Here is a tiny trained network, its code and every weight. The questions are about switching its units off for an input and a target symbol, where a switched-off unit gives its printed mean instead of its output.

import numpy as np


def w(rows, s, z=0):
    codes = np.array(rows[::2]) - 128.0
    scale = np.full(codes.shape[1], s)
    scale[-1] = z or s
    return codes * scale


def norm(h):
    return h / np.sqrt((h * h).mean(-1, keepdims=True) + 1e-5)


def softmax(a):
    e = np.exp(a - a.max(-1, keepdims=True))
    return e / e.sum(-1, keepdims=True)


def log_softmax(a):
    a = a - a.max(-1, keepdims=True)
    return a - np.log(np.exp(a).sum(-1, keepdims=True))


def net(x, mask):
    ids = ['αβγεζθλμξπστφψω'.index(c) for c in x.split()]
    T = len(ids)
    res = E[ids] + P[:T]
    u = 0
    for l in range(2):
        r = norm(res)
        for j in range(3):
            rows = slice(3 * j, 3 * j + 3)
            q, k, v = (r @ M[l][rows].T for M in (Q, K, V))
            z = softmax(np.where(np.tri(T) > 0, q @ k.T / 3**0.5, -1e9)) @ v
            o = O[l][rows]
            res = res + np.where(mask[u + j], z, o[:, -1]) @ o[:, :-1]
        u += 3
    return log_softmax(norm(res)[-1] @ U[:, :-1].T + U[:, -1])


Q, K, V, O = {}, {}, {}, {}
E = w([
[224,123,140,101,160,159,138,109,62],'α',
[155,138,157,97,157,198,157,201,107],'β',
[168,113,78,79,160,146,120,124,139],'γ',
[127,81,78,80,165,148,116,153,115],'ε',
[158,95,73,65,123,92,151,147,145],'ζ',
[139,123,98,87,193,195,114,168,151],'θ',
[126,102,88,90,145,121,133,178,174],'λ',
[135,94,42,114,150,142,148,162,149],'μ',
[176,112,85,187,105,171,198,164,97],'ξ',
[143,66,175,131,213,128,164,200,84],'π',
[90,114,139,185,163,149,177,231,204],'σ',
[177,146,175,111,181,104,183,214,198],'τ',
[247,194,118,192,139,123,132,115,195],'φ',
[201,93,130,164,143,15,188,141,106],'ψ',
[160,60,129,255,204,103,98,110,91],'ω',
],0.0095)
P = w([
[71,143,157,128,82,123,115,84,116],'0',
[191,40,149,121,44,199,108,227,151],'1',
[106,134,145,113,159,156,195,54,133],'2',
[186,54,162,142,90,165,142,149,163],'3',
[75,200,122,121,150,117,140,114,83],'4',
[188,124,112,134,103,141,57,247,103],'5',
[114,156,120,118,203,140,190,84,134],'6',
[226,52,114,147,146,153,118,166,177],'7',
[108,213,92,132,182,97,126,153,86],'8',
[217,134,71,144,164,107,44,252,117],'9',
[129,169,94,133,218,124,172,109,132],'10',
[207,52,67,110,165,166,128,150,164],'11',
],0.013)
Q[0] = w([
[139,187,141,115,116,206,220,192,65],'L0H0',
[146,115,17,67,184,135,145,102,132],'L0H0',
[93,152,178,216,123,154,179,132,132],'L0H0',
[155,82,87,124,125,197,193,150,63],'L0H1',
[83,84,91,67,68,76,2,38,143],'L0H1',
[146,64,76,110,59,150,48,115,144],'L0H1',
[111,93,124,127,98,62,62,69,149],'L0H2',
[80,185,100,147,120,157,118,94,102],'L0H2',
[155,165,93,130,219,116,158,109,143],'L0H2',
],0.0081)
K[0] = w([
[145,214,93,84,191,170,204,136,63],'L0H0',
[213,136,84,126,232,112,173,165,141],'L0H0',
[95,137,171,177,98,108,160,74,94],'L0H0',
[209,115,153,202,195,118,235,187,108],'L0H1',
[76,93,161,80,6,206,126,57,82],'L0H1',
[118,111,232,121,29,138,150,127,116],'L0H1',
[49,129,149,114,19,105,75,78,134],'L0H2',
[146,72,194,117,136,101,147,167,159],'L0H2',
[168,97,87,128,254,52,111,167,165],'L0H2',
],0.0074)
V[0] = w([
[128,125,153,175,130,108,154,143,134],'L0H0',
[240,24,115,128,113,162,115,172,187],'L0H0',
[133,109,103,72,108,170,151,200,64],'L0H0',
[166,100,62,199,175,94,132,196,191],'L0H1',
[60,66,31,77,228,20,3,77,216],'L0H1',
[96,121,171,218,96,191,173,170,109],'L0H1',
[140,53,150,141,52,151,173,120,150],'L0H2',
[197,145,138,140,86,233,175,132,76],'L0H2',
[90,110,149,160,129,121,178,120,122],'L0H2',
],0.0033)
O[0] = w([
[118,134,118,98,124,145,100,145,136,133],'L0H0',
[128,115,186,131,130,199,253,204,121,188],'L0H0',
[127,127,148,165,117,107,160,201,127,187],'L0H0',
[32,122,56,104,159,86,165,109,170,254],'L0H1',
[127,65,37,97,112,75,16,18,121,48],'L0H1',
[116,140,139,146,137,144,191,164,72,162],'L0H1',
[152,97,95,122,119,105,23,103,143,139],'L0H2',
[135,65,43,114,152,103,108,65,177,171],'L0H2',
[104,120,98,107,108,135,102,122,130,146],'L0H2',
],0.0043,0.0027)
Q[1] = w([
[108,178,111,141,126,98,101,162,97],'L1H0',
[122,188,69,139,239,121,224,134,120],'L1H0',
[59,172,157,155,122,115,147,69,125],'L1H0',
[168,47,157,128,73,164,96,132,165],'L1H1',
[119,100,140,122,147,146,195,75,155],'L1H1',
[159,153,52,132,250,128,189,148,104],'L1H1',
[158,143,81,130,184,124,141,183,104],'L1H2',
[105,191,111,132,127,106,92,146,90],'L1H2',
[106,171,65,111,226,116,203,100,120],'L1H2',
],0.017)
K[1] = w([
[151,89,153,141,156,157,191,96,170],'L1H0',
[160,139,87,188,207,70,143,173,146],'L1H0',
[137,155,223,250,120,74,145,111,98],'L1H0',
[69,162,149,69,69,158,119,107,95],'L1H1',
[123,158,112,166,123,72,73,171,98],'L1H1',
[157,156,74,159,226,94,139,155,137],'L1H1',
[152,142,87,150,236,135,174,128,143],'L1H2',
[176,43,151,117,140,147,174,120,182],'L1H2',
[170,145,87,105,187,68,136,202,128],'L1H2',
],0.015)
V[1] = w([
[109,106,123,20,119,91,108,156,205],'L1H0',
[95,204,146,124,117,182,134,155,194],'L1H0',
[170,176,72,141,101,204,103,106,157],'L1H0',
[193,126,196,86,160,64,124,109,119],'L1H1',
[168,132,96,103,58,72,179,111,122],'L1H1',
[127,146,131,8,116,153,138,153,130],'L1H1',
[170,160,119,130,111,183,137,103,79],'L1H2',
[186,188,142,95,117,125,123,101,206],'L1H2',
[161,73,114,122,155,105,94,75,129],'L1H2',
],0.017)
O[1] = w([
[53,185,129,114,132,118,97,42,123,160],'L1H0',
[135,215,135,78,117,227,148,103,227,25],'L1H0',
[203,173,164,92,103,149,49,169,178,95],'L1H0',
[90,98,165,143,82,116,97,145,254,165],'L1H1',
[177,173,145,129,224,80,115,221,182,160],'L1H1',
[138,86,161,72,106,39,174,164,133,4],'L1H1',
[93,128,14,118,172,118,107,70,78,81],'L1H2',
[156,46,166,169,170,140,151,45,72,58],'L1H2',
[137,141,95,105,107,186,197,106,180,87],'L1H2',
],0.014,0.0035)
U = w([
[175,168,148,169,184,186,70,153,234,159],'α',
[59,245,75,179,116,233,196,115,141,118],'β',
[100,151,213,126,141,151,246,87,156,238],'γ',
[167,67,207,109,89,71,45,123,137,231],'ε',
[118,150,208,129,67,177,57,164,40,130],'ζ',
[123,104,134,185,224,55,191,178,161,81],'θ',
[141,71,79,222,146,216,110,84,94,212],'λ',
[109,70,76,68,69,51,8,118,92,71],'μ',
[236,148,115,124,177,171,201,224,92,3],'ξ',
[73,194,132,113,13,69,56,140,155,230],'π',
[229,11,73,74,142,123,147,118,188,5],'σ',
[146,87,4,101,140,95,67,64,208,162],'τ',
[62,104,72,104,53,103,253,189,101,15],'φ',
[163,88,100,70,59,173,131,65,117,225],'ψ',
[108,222,51,128,204,73,42,89,88,149],'ω',
],0.012,0.0036)

Each question gives the input, a string of symbols that net reads in full, and the target symbol t.
The units are the heads (3 rows each of Q, K, V and O). Each row of codes is followed by its name. A weight is (code - 128) times the scale printed after its matrix; where a second scale follows, it is the last column's (O and U).
mask holds one flag per head, layer by layer. A switched-off head (its flag False) gives its mean, the last column of its rows in O, instead of its output. The means were averaged over made-up inputs and are rounded, as every weight is.
A unit's drop is (log p(t) with every unit on - log p(t) with that unit switched off) / (log p(t) with every unit on - log p(t) with every unit switched off).
The circuit of an input: a set's keep is (log p(t) with only the set's units on - log p(t) with every unit switched off) / (log p(t) with every unit on - log p(t) with every unit switched off). Starting from all 6 units, units are removed one at a time, each time the one whose removal leaves the highest keep (on an exact tie, the one counted first), for as long as the keep stays at least 0.8.
units of the circuit, in order: the units of the circuit, biggest drop first
unit that matters most: the unit with the biggest drop
which heads matter: for each layer, one digit per head in row order, 1 if its drop is at least 0.15 and else 0, layers parted by /
input μ ζ γ ψ π ψ μ τ, target π: unit that matters most -> L1H2
input ξ μ φ, target α: which heads matter -> 000 / 100
input π ψ λ τ π ε ξ ω σ π π, target β: units of the circuit, in order -> (L1H0; L0H0)
input ω λ ε μ μ ψ μ μ μ ψ, target ξ: units of the circuit, in order -> (L1H1; L0H0; L1H0)
input λ ψ ψ σ θ μ ω ξ, target ψ: units of the circuit, in order -> (L1H1; L1H0)
input μ ψ σ σ μ ω, target ζ: units of the circuit, in order -> (L1H2; L1H1)
input φ λ τ ψ γ, target θ: which heads matter -> 000 / 110
input ε λ μ ψ τ μ α μ, target ε: which heads matter -> 000 / 001
input μ τ μ, target γ: which heads matter -> 000 / 111
input μ ξ μ β γ ε, target ξ: which heads matter -> 000 / 010
input μ ω ε ξ γ σ σ μ σ θ, target ζ: units of the circuit, in order -> (L1H1; L1H2)
input ω μ τ μ ω ψ ξ ξ ε μ, target ω: which heads matter -> 000 / 001
input π τ μ, target γ: units of the circuit, in order -> (L1H0; L1H1)
input σ ξ σ μ ζ φ γ ζ β σ ξ ψ, target μ: units of the circuit, in order -> (L1H2)
input α μ μ γ ξ ξ ψ ξ ξ, target θ: units of the circuit, in order -> (L1H0; L1H1)
input ψ ξ μ, target θ: units of the circuit, in order -> (L1H0; L1H1)
input ε μ β ε μ α ε, target ω: units of the circuit, in order -> (L1H0; L0H1; L0H0; L0H2)
input τ ξ ε ψ μ λ τ β φ ω ξ, target λ: which heads matter -> 000 / 010
input τ μ λ, target γ: which heads matter -> 000 / 111
input μ τ γ ξ μ, target ξ: which heads matter -> 000 / 110
input ζ γ τ ζ μ ψ μ α π, target φ: units of the circuit, in order -> (L1H1)
input μ τ μ π ψ τ μ φ ξ μ, target ξ: units of the circuit, in order -> (L1H1; L1H0)
input ε μ π α, target φ: which heads matter -> 000 / 101
input ψ ε ψ σ ψ ψ, target α: which heads matter -> 000 / 010
input ψ ω ψ μ μ ω φ, target λ: which heads matter -> 000 / 110
input ψ ε α μ ω β φ μ σ λ, target λ: which heads matter -> 000 / 001
input α μ λ τ, target τ: units of the circuit, in order -> (L1H2)
input α β ε ξ ω, target λ: which heads matter -> 000 / 110
